Below is a small trained network, with its code and all its weights. Each question gives an input and a class and asks what happens when units are switched off, that is, made to give their printed mean instead of their output.

import numpy as np


def w(rows, s, z=0):
    codes = np.array(rows[::2]) - 128.0
    scale = np.full(codes.shape[1], s)
    scale[-1] = z or s
    return codes * scale


def f(y):
    return np.maximum(y, 0)


def log_softmax(a):
    a = a - a.max(-1, keepdims=True)
    return a - np.log(np.exp(a).sum(-1, keepdims=True))


def net(x, mask):
    res = np.array(x, float).reshape(1, 5) / 4 @ E
    y = f(res @ A[0][:, :-1].T + A[0][:, -1])
    res = res + np.where(mask, y, B[0][:, -1]) @ B[0][:, :-1]
    return log_softmax(res[-1] @ U[:, :-1].T + U[:, -1])


A, B = {}, {}
E = w([
[107,132,36,54,35,190,249,117,178],'x0',
[142,119,192,7,177,129,119,255,170],'x1',
[108,75,239,196,21,144,184,163,167],'x2',
[127,124,60,183,126,162,134,232,43],'x3',
[146,115,187,83,159,148,216,91,20],'x4',
],0.0071)
A[0] = w([
[132,123,178,155,159,114,100,138,93,78],'N0',
[126,126,161,50,148,125,118,207,149,73],'N1',
[133,130,91,109,157,130,108,113,121,124],'N2',
[141,126,149,82,142,140,123,168,135,46],'N3',
[130,134,178,172,175,108,58,102,106,66],'N4',
[123,122,93,180,115,136,134,180,65,88],'N5',
[123,145,96,112,150,122,111,127,116,83],'N6',
[130,135,179,89,141,115,110,3,199,61],'N7',
[126,130,106,192,115,128,128,57,113,79],'N8',
[130,126,93,195,111,132,135,51,97,37],'N9',
[122,129,150,128,138,137,111,125,110,152],'N10',
[128,128,176,91,147,135,188,88,29,79],'N11',
[123,122,216,186,72,135,157,133,158,52],'N12',
[133,143,68,77,181,127,93,74,108,64],'N13',
[121,131,64,74,80,140,201,111,148,74],'N14',
[134,139,76,150,139,134,135,181,79,70],'N15',
[127,126,147,161,101,135,151,165,118,88],'N16',
[127,129,121,143,128,131,131,111,121,249],'N17',
[120,136,78,166,115,121,66,150,218,83],'N18',
],0.025,0.013)
B[0] = w([
[130,141,119,128,120,203,172,117,154,190],'N0',
[82,233,111,123,133,65,146,147,115,234],'N1',
[142,89,129,128,124,84,165,117,105,188],'N2',
[77,173,153,144,130,110,136,105,151,173],'N3',
[146,141,108,118,124,235,181,118,140,225],'N4',
[85,102,149,136,123,158,73,193,91,204],'N5',
[110,82,143,121,119,110,152,98,116,166],'N6',
[75,101,161,140,119,158,51,233,80,251],'N7',
[91,209,132,117,132,88,152,120,147,229],'N8',
[51,213,139,144,135,98,137,106,170,229],'N9',
[160,141,111,120,137,138,147,136,129,164],'N10',
[193,108,124,147,121,95,31,79,223,232],'N11',
[113,40,121,125,137,85,177,65,77,232],'N12',
[101,37,130,133,126,96,177,55,89,226],'N13',
[152,147,112,127,133,253,193,118,142,254],'N14',
[77,94,167,136,120,159,76,177,102,195],'N15',
[108,65,149,126,124,117,140,107,106,166],'N16',
[222,178,91,85,141,48,162,199,67,225],'N17',
[192,109,129,141,127,117,49,70,217,232],'N18',
],0.031,0.017)
U = w([
[45,202,145,142,135,99,160,112,144,54],'0',
[128,123,116,127,113,254,187,111,140,83],'1',
[89,37,148,136,119,102,171,60,75,63],'2',
[63,87,191,166,103,180,61,197,93,250],'3',
[159,103,143,173,115,132,53,70,210,131],'4',
[230,147,83,63,137,82,160,197,61,255],'5',
],0.0065,0.0047)

Each question gives the input, the list of numbers given to net, and the class t.
The units are the neurons (one row each of A and B). Each row of codes is followed by its name. A weight is (code - 128) times the scale printed after its matrix; where a second scale follows, it is the last column's (A, B and U).
mask holds one flag per neuron, in row order. A switched-off neuron (its flag False) gives its mean, the last column of its row in B, instead of its output. The means were averaged over made-up inputs and are rounded, as every weight is.
A unit's drop is (log p(t) with every unit on - log p(t) with that unit switched off) / (log p(t) with every unit on - log p(t) with every unit switched off).
The circuit of an input: a set's keep is (log p(t) with only the set's units on - log p(t) with every unit switched off) / (log p(t) with every unit on - log p(t) with every unit switched off). Starting from the 12 units with the biggest drops (on a tie, the unit counted first), units are removed one at a time, each time the one whose removal leaves the highest keep (on an exact tie, the one counted first), for as long as the keep stays at least 0.8.
circuit, biggest first: the units of the circuit, biggest drop first
unit that matters most: the unit with the biggest drop
top k neurons: the k neurons with the biggest drops, biggest first
drop when u is switched off: that unit's drop, to one decimal
input [0,-1,-3,7,-8], class 4: circuit, biggest first	(N18)
input [-6,-5,4,6,-7], class 4: top 3 neurons	(N18; N7; N14)
input [-3,6,7,7,5], class 2: top 3 neurons	(N12; N7; N16)
input [-7,1,-3,4,-7], class 1: top 3 neurons	(N4; N11; N0)
input [-1,1,-5,3,0], class 2: top 2 neurons	(N7; N13)
input [-6,7,-8,3,1], class 2: top 2 neurons	(N13; N9)
input [6,-4,7,7,-3], class 2: top 4 neurons	(N12; N7; N16; N4)
input [-6,-5,-3,2,-1], class 1: top 3 neurons	(N4; N1; N0)
input [4,1,-6,-6,6], class 2: top 2 neurons	(N13; N18)
input [-2,3,-6,-8,4], class 3: top 2 neurons	(N7; N12)
input [3,-6,7,-5,6], class 2: top 4 neurons	(N12; N1; N18; N16)
input [1,1,6,-8,-5], class 3: top 2 neurons	(N7; N13)
input [-6,7,1,7,8], class 4: top 2 neurons	(N11; N7)
input [-7,-3,-4,-3,-1], class 1: circuit, biggest first	(N4)
input [-7,3,-7,-1,2], class 1: top 2 neurons	(N4; N0)
input [-3,3,-1,5,-1], class 3: top 2 neurons	(N14; N15)
input [-6,-2,4,2,-1], class 1: drop when N4 is switched off	0.2
input [2,-6,-2,-4,8], class 4: drop when N1 is switched off	0.2
input [8,1,-1,7,-8], class 1: drop when N7 is switched off	1.9
input [2,5,1,-7,2], class 3: drop when N7 is switched off	2.6
input [7,2,1,-1,8], class 4: unit that matters most	N11
